Each row is followed by its tier, which names the range that a hidden value of the row falls in. A new part has a new value, new ranges and new names.
[-239    8 -108 -210 -245 -276  177 -278   91  -47 -382  -12  -78  -46
   66   45  -24  -73  -99  -77 -199   31 -201  107 -131 -158  157   40
 -218 -157  377   14  234  101 -223   37   82  -16 -105  143  -81  159
  213  215  122 -155  115  187  -30  190] -> Q283
[-256 -263   24  372  245 -278 -118   -7   -1  173 -186   92 -104  282
   35 -290 -129   52   10  145   -8  -28  148  273   74 -135  -34  -82
  -44 -288  265 -113  109 -109  112  232  120 -109  145  178  -80   19
  -74 -124   43  196  224   73  -66  130] -> Q283
[-139   13  -12   23 -118  -52 -102  111  210   56   48  -21  -45 -144
  189 -127  -16  161  -41   56 -169  189 -150  119  100  -89  -37  128
   80  -81   31  158  -99  -79 -193  -52    0  -15   53  161 -140  -26
    9   72 -110  189 -108  -66 -173  135] -> Q782
[-153  106  309  -41  -90   42 -101  106   86  178  -49  293   21 -161
 -110  -68 -105   84  -40   11 -155  242    6  203   49  -11 -101   64
 -125  -76  130  -40   54  -35 -140   66  181 -225  122  265  -39  134
  -15   33   -1  154  164  -41  -36  211] -> Q257
[ 159  345   67  -84  -56  171 -226  201  122   37  304   45   47 -369
   13    9  130   70   36 -190  -37  126  -67  -57 -111   62  -44  127
  117  139 -361  152 -105  -81 -112  -56  -98   70  -38 -135  -78 -152
 -180  -69 -278   24 -158  -43  -56  116] -> Q257
[ -65  231   89 -160 -285  156  -91  167  126   30   12   13  -87 -305
   -9 -187  -46  158  -10  108 -153  134 -125   20   80  -85  -46  -42
  -40  -58  -81   75  -38   63 -263   10  -96  -21   38  104   28    6
  -82  -94  -21   29 -217 -102  -13  151] -> Q257
[ -97   14  -81  167  147 -129 -127  -65  -34  132 -184    0 -258  -47
  -30 -213  -54  -80   96   73   36   -2   85  -42  -15   14  116   90
  -83 -217  -74   12  -36  -54 -145  -72  -85 -119  -15   24   27   49
  -91   14   95  208  -84  -45  -55  218] -> Q283
[ -78   88  -48  -53 -293  -71  205   83  161  -51   57  162  100  111
   18  118  185 -120  -97 -158  -77   -4 -138  394  -68   -7   46   24
 -127   15  385   83  299   40   96   -5  180  -97  113  333 -134   74
  266   32  120  -91  327  194  169  -10] -> Q182
[ 244   58 -188  292  289   40  -95   76  -45  -24  234 -209   10  139
  189  -36   40 -142  139  -39   79  -28  185 -129   -3   57  108  -26
   11  -84 -350  165  -73  -39  234 -196  -82  211   43 -294 -108 -235
  -11 -188  -93  119  -34   95  -16   25] -> Q871
[ -73  100  -46   47  -21  -15 -234  114  182   13   73   65  -64 -138
   48  -32  -92  168  -95   21  -38  242   27  151  187  -27  -31   -4
   69 -201    8   20   25   79  -25  -92  -20   80   88   35   33  -30
  -46 -118  145  152  126  -17 -144  165] -> Q782
[-213  -20   -8  -65  -82 -196  257 -148  -70   50 -152  329   14  273
 -123   32   27 -208  -68 -220   90  -67  -23  289  -90  127  151  -12
 -338  -85  501   -6  185  167   50  -20  180  -90  102  337   28  180
  264  -89  221  -24  332  146  266  -15] -> Q182
[-118   45  127 -273 -181   73  367    5    0  -51  176  -27  159   34
  136  212  -71 -174    3 -170 -139   10  -97 -158  -93  108   45 -243
 -164   45  -29  182  -78  247   88  -50   89  233  -40  -11  -80  -12
  187  -79  -78 -178   -2  101  268 -171] -> Q871
[  80  134 -244 -100   25  -38  290   -4 -253  -18    8   -8   33  267
   60  -45  282 -287   17 -133  252 -281 -107 -102 -382  -20  167  133
 -169    8   20  114  157   27  141   83   40   36  -40 -213  -43   -1
   99  -95  -19 -187  -28  274  153  -24] -> Q181
[ -12    8  -50   24   75 -117  241   -7 -151   46  102    3  113  275
  115  -84  140 -150   48 -191  123 -250 -187   48 -296   41   81  -15
 -133   48  207   95   67  -27  168   75   82   32   -2   64 -148  -84
   53  -29 -191  -43   66  202  262  -56] -> Q782
[-199  146  163 -319  -79   22    0   24   52   55  -37   27 -184 -278
    6   59 -116   21  -89  -53  -89  113  -93 -233 -109 -107  -75  -66
  -81 -161 -125   93  -20  157 -148  105   18  213 -202 -132   75   98
 -144    5   55 -176 -113   21  -47  193] -> Q181
[ -58  115  -78 -166   37  -36   77  -11  -93   74   10  -96   -2 -107
  232  -66   22   39  -33   31   34  137 -229 -272 -119  -76   86  274
  -32 -108  -87  179 -152   15 -159 -119   24   88 -112 -192  -71   53
   11  146  -87  145 -183    3 -206  183] -> Q508
[ 102   77 -146  260  222  -38   49   46 -172   76  136 -160  -70   80
  150 -236   95  -85  170  114  177  -54  -21 -171    2   57  207  105
  -85 -152 -110  133 -123   -2   93 -266  -90   28  -17  -72  -50  -33
  -25  -69   32  337  -86  -87   16   82] -> Q283
[-154   28   21   18  -36 -127  -54  -45   74  104 -221   29  -42  -20
  -25  -50 -166    5  -39   10 -123   74   -1  152  -13  -85    5  -46
 -105 -171  155  -59  163  -22  -68   51   76  -88   55   98  -24   76
   30   91  105   35  174  123    3  239] -> Q508
[ -41  307  270 -234  -19  121 -128  116  -50  243 -205  -87  109 -263
 -121  -94 -333  143  -53   73 -147  116   42 -175 -110 -328 -162 -164
 -157  -81 -266  -51  125  -53  -88  277   60  193  -48 -395   95  136
 -189  -50  -32 -212  -24  110  -67  440] -> Q181
[ -24  184 -157  -84  -96   -9  240   58 -276   86 -154  -19   61  217
  -72 -279   54  -73    9   87  230 -263 -163   30 -211  -88  126  -60
 -223  -90  213  -74  222   75   72  127  -13  -93   86  -42   99   91
   34 -146  152  -56   31  178  264   95] -> Q181
[-183  116   68 -321 -123   62  -23   41   28    4  -13  -13  -67 -251
  149  -30 -151  189 -122   94  -92  241 -213 -210    6  -88  -60    7
   20 -207  -45   36  -94  196 -200   20    5  102  -76 -107   44   18
  -91   32   16   27 -139   -2 -160  157] -> Q573
[ 192  380 -101 -123 -110   87   79  147    0   31  303  -62  209 -243
  114   85  284  -71   47 -192   66   49 -228 -117 -229   72  132  287
   58  194 -235  212  -38  -83  -20 -204  -36   23  -72 -178 -143  -30
   36  108 -192   74  -61   21   -4   76] -> Q283
[ -59   84  174   82   91  -85 -253   75  222   96   54   58 -165 -178
  -12    6  -53   50  -30 -165 -138   81   38  134  -40 -118 -128  -48
  -26 -103  -23   98   92 -101   -9   86   55  161  -93   72  -81  -35
 -172    8  -66  -59  104   50  -52  265] -> Q182
[  65  237  -55 -136 -152   21  245  179  -29   37  352  159  441  102
  129  101  265   -8  -94 -256  128   64 -228  174 -136   53   80  221
  -46  222  158  202   28    5  163  -87  170  101  119    0 -155   32
  240 -103 -153   35  206  101   71  -83] -> Q508
[  37   74  -31   -7   88   75   -6   49   50  -12  234 -100   52 -100
  136  208  -74 -157   81 -137  -60   96   70 -212  -71  222   45  -78
  116  -19 -381   97 -140   64   98 -176  -45   74  -12 -206  -84 -173
  -17   21 -106   69  -10   81   69  -50] -> Q782
[  13   91  -99    3   29   91   56  133    0   29  243  -11   95  -36
  125  106   46 -140   51  -44   37  124   85 -160   -7  173   86   89
   95    2 -355  154 -174   44   67 -172  -21   31   68 -201  -59  -58
   63  -90  -45  146  -55   -3  -32  -81] -> Q181
[-141  106  228   13   31  -18 -114    5   -9  198 -160  178  -91  -68
 -180 -181 -238   48   13  -10  -49   78   85  116   64  -21  -30 -129
 -254 -152  110  -45   34   42 -106   32   41  -19   71  165  104  124
  -70 -127  110   87   86  -48  111  254] -> Q871
[  -9  255  116 -104  -49  112 -157  236  143   87  313  -72   89 -329
  105  -18  -89  226  -29  -70  -56  184 -141  -97   47  -18  -96  -59
  133   14 -245  147 -164   27  -33  -71  -82  257  -44 -124  -16  -88
 -183  -88 -147   88  -95 -100  -35  130] -> Q182
[-108  125  144    5 -112   18 -201  211  240   85   98  -99   50 -212
   10  -59 -209  214  -37  -23 -198   40  -64  157   24 -127 -192 -325
  137  -44  -64  -38  101  -45   39  197  -49  127   36   22  -41 -127
 -215  -71 -103  -82   80   75  103  156] -> Q182
[-137  -80   38  204   11 -141 -262   65  230   48   12  159 -116  -39
   70 -177   37  146  -31  -26 -143  121   13  334   84  -76  -78   75
   70 -105  150   40   20 -129 -113  118   40  -84  103  272 -158  -97
  -81  -74 -152  142   49  -10 -162  110] -> Q257
[ -62   66   47   10  103 -156  -18 -124   80   88   88   91  -17 -115
  113   69   -1  -43   12 -252  -49  196  -52  -25   11  100  136  211
 -148  -20   34  254 -193   10 -133 -294   51  179  -94   90 -111   59
  107   72  -91  197   19  -98  -93  142] -> Q182
[  63   64   59  135   35   60 -121    1  223  -17  226 -114   71 -269
  141  283 -149 -128  145 -113 -282  282  125  -89   93  298   72  -69
  144  -17 -366   69 -149    4   14 -365  -31  -82   33    0 -188 -183
   49  198 -116  262  109  -12   14   11] -> Q573
[  49  174   57   55  105   51 -146   58  120   83  224 -111  -15 -282
    3  131 -108 -122  146 -210  -92   60  148 -208  -47  189   39 -130
   87   57 -514  145 -198  -22    4 -165 -156  186  -88 -212  -41 -138
 -144  -55 -161   40 -106  -54   95   50] -> Q181
[-244   16  -76   11  -47 -231 -107  -42   68   99 -125  177   42   49
  -59 -162 -120  178 -117 -107   53   25  -83  321   35  -20   23  -69
  -23 -115  349  -98   91   54  -55  111   -8   17  124  172   56   27
  -22 -162   67   74  202   59   50  110] -> Q508
[ -53   18  132    1   23   53  239  103  -63   82  174 -103  140  112
   67   66 -100 -195  111  -86  -61 -132   16 -119 -146   95   -3 -289
  -80   33 -144   82  -25   47  225   46   57   97   12  -56  -98  -69
   16  -68 -124  -73   47  125  329  -98] -> Q508
[  17  280  -80 -200 -175  -24   31   34   22   37  -39   25  292  -89
  -63  120   16  -20  -83 -200  -22   -7  -80  115 -238  -63   30  -35
    6  101  -18  -76  261  -15   53  160   42   16   50 -224  -32    1
   45  -19  -57 -220  220  273   82  118] -> Q283
[-160  132  164 -197 -173   12   34   13   92   48 -113  -27  -16 -191
    2   63 -233   60  -68   32 -199  143 -145   10  -18  -66  -55 -183
 -104 -180  132  -68  158  130  -62   11   86  -29  -29   99   10   76
   -5  163  141  -33  166  109   95  226] -> Q782
[ -77  -41  -10  224  195  -35 -271  159   24  135 -111  146 -185  141
  -11 -260  -61   89  -72  174   57  110  205  196  114 -203 -112   84
  -49 -301   19  -14  115  -95   34  166   96  -34  165  -17   32   32
 -104 -213  142  125   89   62 -236  261] -> Q782
[-217  -40  -66   45  -28 -156 -151  -62   50  110 -311  178 -161   60
 -113 -218 -112   12  -37   -9  -30  -27   45  261  -42  -31   -3   -4
  -72 -161  182 -109  118  -54 -187  181  -13 -213  142  177   39   20
  -39  -61   51   32   29  107   17  170] -> Q871
[-221   76  118  -69 -210  -98   33   89  143  122  -50  142   49 -102
  -19  -60  -11   81  -75  -35 -130   81 -162  258  -33  -81  -47   21
  -44  -31  255    8  127  -44  -98  113  115 -127   58  272  -82  120
   31   81    2   37  155   33   41  138] -> Q181
[  12  116  179  -43   53   50  -71   56  116   48  375   49  267 -212
  133  177  -71   42   51 -284 -140  220   11  -95   -7  201   -8  -53
  101  160 -288  156 -273   30   27 -124    8  216   -1 -112 -164 -176
  -33 -102 -375   99    4  -56   10  -80] -> Q257
[  85   95  -23  120   14   23  361   92 -215   95  105 -110  101  180
   91  -88  199 -305  193   45   81 -216 -137  -82 -263   89  168   70
 -160   25   21   86   88  -84  177 -102   90 -250   20   80 -177   32
  118  155  -50  147   51  113  282  -14] -> Q283
[-195  -91  144  -13   31   -8   79  -43 -111  133 -311   -5  -58  154
  -34 -168 -307  -79   36  168 -140  -26  123  -34  -29 -111  -41 -246
 -232 -226   34 -101   88   50  -28  214  100  -88  104   -7   23   62
    8  -69   57  -49   10  148  105  145] -> Q573
[ -66   54   38  -43    9  -20  -99   57  118   -3  120   58  -91 -179
  175   52   55   57  -51  -22  -86  223 -148  -17  -41   21  -30  186
   91 -147    2   74  -23    7  -81  -85   82  -81  -48   75 -132  -53
  -54  180  -58  170   43   32 -177  136] -> Q573
[ 230  207 -188  128  -16  347  -27  428  -67  -21  362 -118  -57    1
   94 -145  229 -146  147  188  159  -96   43 -136  -83  139  -10   49
  209  -22 -506   89  -43  -59  152  -66 -146 -222  166 -179  -32 -230
 -133 -158  -39  153 -235   50   97  -90] -> Q573
[  20   42 -255   56  -27   47  154  183  -46  -16  259   33   52  140
  189  -30  276 -156   28   11  163    5  -42  -26  -56  133  129  251
   95    1 -147  200 -110    0   79 -140   -1  -87  120  -55 -107  -54
  131 -102  -29  186  -89   26  -39 -150] -> Q181
[ -23   17  -34   -5  -39   -3  283  100  -98   57  141   75  206  254
  126   -2  144 -172   17  -89   56  -72 -105   85 -169   67   66   92
 -102   66  113  128   34  -29  144    1  162  -91  126   74 -164    0
  196  -15 -115   49   97  155  155  -93] -> Q782
[ -22 -239   26  314  441 -205   72 -140 -114  136  -47 -127 -175  268
  291 -122    4 -234  150    6  -49  -12  102 -199  -97  -77  104  212
 -219 -188  -69  286 -174 -179   36 -119  156  112 -108  -45 -265   -8
   71  136 -197  213 -109   39 -172  159] -> Q182
[  31   26 -175  165  -54  -37  201   54   34    4  181   49  -12  118
  204  -44  255 -184   72    1   35  131  -36   80  129  121  249  350
 -159  -31   70  348 -153    0  -42 -432   60  -49   97  231 -166   96
  340    4   74  352  -34 -132  -74  -33] -> Q508
[ 136   35   42  289  223  107  -25  229   17   60  290 -130 -137   58
  203  -96   84 -107  116  133    4  103  173 -143  144  -80   21   72
 -103 -168 -294  321 -132  -45  174 -220   49  229  -12  -96 -119  -22
    7 -153   29  204  -88 -102 -130  106] -> Q508
[  32   74 -131   80  129 -163 -141 -184   20   88 -319 -196 -145  -77
  127 -117 -124  -27   28   34 -134  111   -6  -81  -53 -202  123  200
 -174 -204  -45  108   53 -138 -221 -139   -3   48  -82 -145  -96   46
   52  228    2   97  -71   99 -248  432] -> Q182
[ 114  174 -181   49  125   69  -95  145  -50   -3  186 -167  -90  -69
  158  -85   53   16   28   60  145   24  -74 -191  -57    7   50   69
   97 -165 -237   90  -39   35   79 -145 -107   96  -40 -238    5 -130
 -136  -40   36  142  -90   49  -62  128] -> Q182
